Below are the code and all the weights of a small trained network. Each question names an input and a class and asks about switching units off, where a switched-off unit gives its printed mean instead of its output.

import numpy as np


def w(rows, s, z=0):
    codes = np.array(rows[::2]) - 128.0
    scale = np.full(codes.shape[1], s)
    scale[-1] = z or s
    return codes * scale


def f(y):
    return np.maximum(y, 0)


def log_softmax(a):
    a = a - a.max(-1, keepdims=True)
    return a - np.log(np.exp(a).sum(-1, keepdims=True))


def net(x, mask):
    res = np.array(x, float).reshape(1, 4) / 4 @ E
    y = f(res @ A[0][:, :-1].T + A[0][:, -1])
    res = res + np.where(mask, y, B[0][:, -1]) @ B[0][:, :-1]
    return log_softmax(res[-1] @ U[:, :-1].T + U[:, -1])


A, B = {}, {}
E = w([
[140,142,113,98,83,134,85,119,182,141,8],'x0',
[92,206,156,141,158,142,96,114,95,50,80],'x1',
[180,148,212,89,84,84,175,137,137,124,142],'x2',
[192,166,84,94,152,109,45,166,133,103,186],'x3',
],0.015)
A[0] = w([
[55,77,154,141,114,154,193,119,109,140,93,83],'N0',
[91,108,56,167,140,144,112,138,100,144,117,23],'N1',
[109,113,81,143,139,147,123,104,111,121,158,63],'N2',
[147,62,63,109,108,94,149,122,168,171,162,111],'N3',
[167,54,87,114,98,130,137,147,158,201,163,131],'N4',
[82,109,58,140,181,144,102,115,133,143,134,2],'N5',
[78,213,154,131,155,121,113,116,107,34,113,75],'N6',
[185,164,217,104,105,87,158,132,128,128,157,100],'N7',
[161,113,84,96,97,129,87,118,177,138,40,78],'N8',
[96,105,131,151,176,136,166,118,84,92,249,9],'N9',
[190,158,76,89,132,121,51,168,130,104,182,40],'N10',
],0.015,0.0016)
B[0] = w([
[127,149,90,158,183,69,159,44,165,125,167,216],'N0',
[137,115,150,94,90,123,148,147,150,26,111,190],'N1',
[113,102,108,86,113,133,140,148,144,95,138,172],'N2',
[137,117,180,148,176,162,92,152,50,99,124,219],'N3',
[140,185,199,137,139,183,108,102,73,107,134,233],'N4',
[151,84,148,72,78,143,146,129,180,79,129,195],'N5',
[164,134,214,144,159,192,98,134,37,136,154,238],'N6',
[111,66,84,74,87,153,127,150,185,33,113,223],'N7',
[117,137,67,129,102,97,105,209,125,233,141,246],'N8',
[129,159,73,133,91,99,82,190,139,250,79,254],'N9',
[91,128,115,178,168,75,209,24,163,137,132,249],'N10',
],0.013,0.021)
U = w([
[148,141,172,166,173,183,122,121,48,107,127,82],'0',
[120,135,42,145,98,87,121,195,140,207,102,221],'1',
[99,119,73,202,193,59,202,9,177,106,141,1],'2',
[126,60,95,63,68,142,158,146,191,24,106,231],'3',
],0.011,0.00098)

Each question gives the input, the list of numbers given to net, and the class t.
The units are the neurons (one row each of A and B). Each row of codes is followed by its name. A weight is (code - 128) times the scale printed after its matrix; where a second scale follows, it is the last column's (A, B and U).
mask holds one flag per neuron, in row order. A switched-off neuron (its flag False) gives its mean, the last column of its row in B, instead of its output. The means were averaged over made-up inputs and are rounded, as every weight is.
A unit's drop is (log p(t) with every unit on - log p(t) with that unit switched off) / (log p(t) with every unit on - log p(t) with every unit switched off).
The circuit of an input: a set's keep is (log p(t) with only the set's units on - log p(t) with every unit switched off) / (log p(t) with every unit on - log p(t) with every unit switched off). Starting from all 11 units, units are removed one at a time, each time the one whose removal leaves the highest keep (on an exact tie, the one counted first), for as long as the keep stays at least 0.8.
circuit, biggest first: the units of the circuit, biggest drop first
k most important neurons: the k neurons with the biggest drops, biggest first
drop when u is switched off: that unit's drop, to one decimal
input [2,3,6,5], class 3: circuit, biggest first => (N7)
input [-6,-6,-3,-5], class 0: 2 most important neurons => (N4, N3)
input [0,7,6,-8], class 2: 4 most important neurons => (N0, N4, N3, N7)
input [-3,5,-7,0], class 3: 2 most important neurons => (N5, N1)
input [-8,5,-6,8], class 1: 2 most important neurons => (N9, N0)
input [-8,-1,-7,2], class 1: 2 most important neurons => (N9, N7)
input [2,6,-3,-7], class 2: 3 most important neurons => (N0, N4, N3)
input [-1,-4,-4,-1], class 0: 3 most important neurons => (N7, N4, N3)
input [-6,-6,-1,3], class 0: 3 most important neurons => (N4, N3, N8)
input [-7,-4,8,1], class 3: 2 most important neurons => (N7, N8)
input [-2,5,2,-6], class 2: 3 most important neurons => (N0, N4, N3)
input [4,-7,-7,2], class 0: 3 most important neurons => (N4, N3, N7)
input [-5,-4,7,7], class 2: 2 most important neurons => (N10, N5)
input [-2,-2,5,1], class 3: most important neuron => (N7)
input [0,-4,5,-7], class 2: drop when N0 is switched off => 5.6
input [-3,1,8,-2], class 3: drop when N7 is switched off => 0.3
input [1,4,-6,-4], class 3: drop when N5 is switched off => 0.2
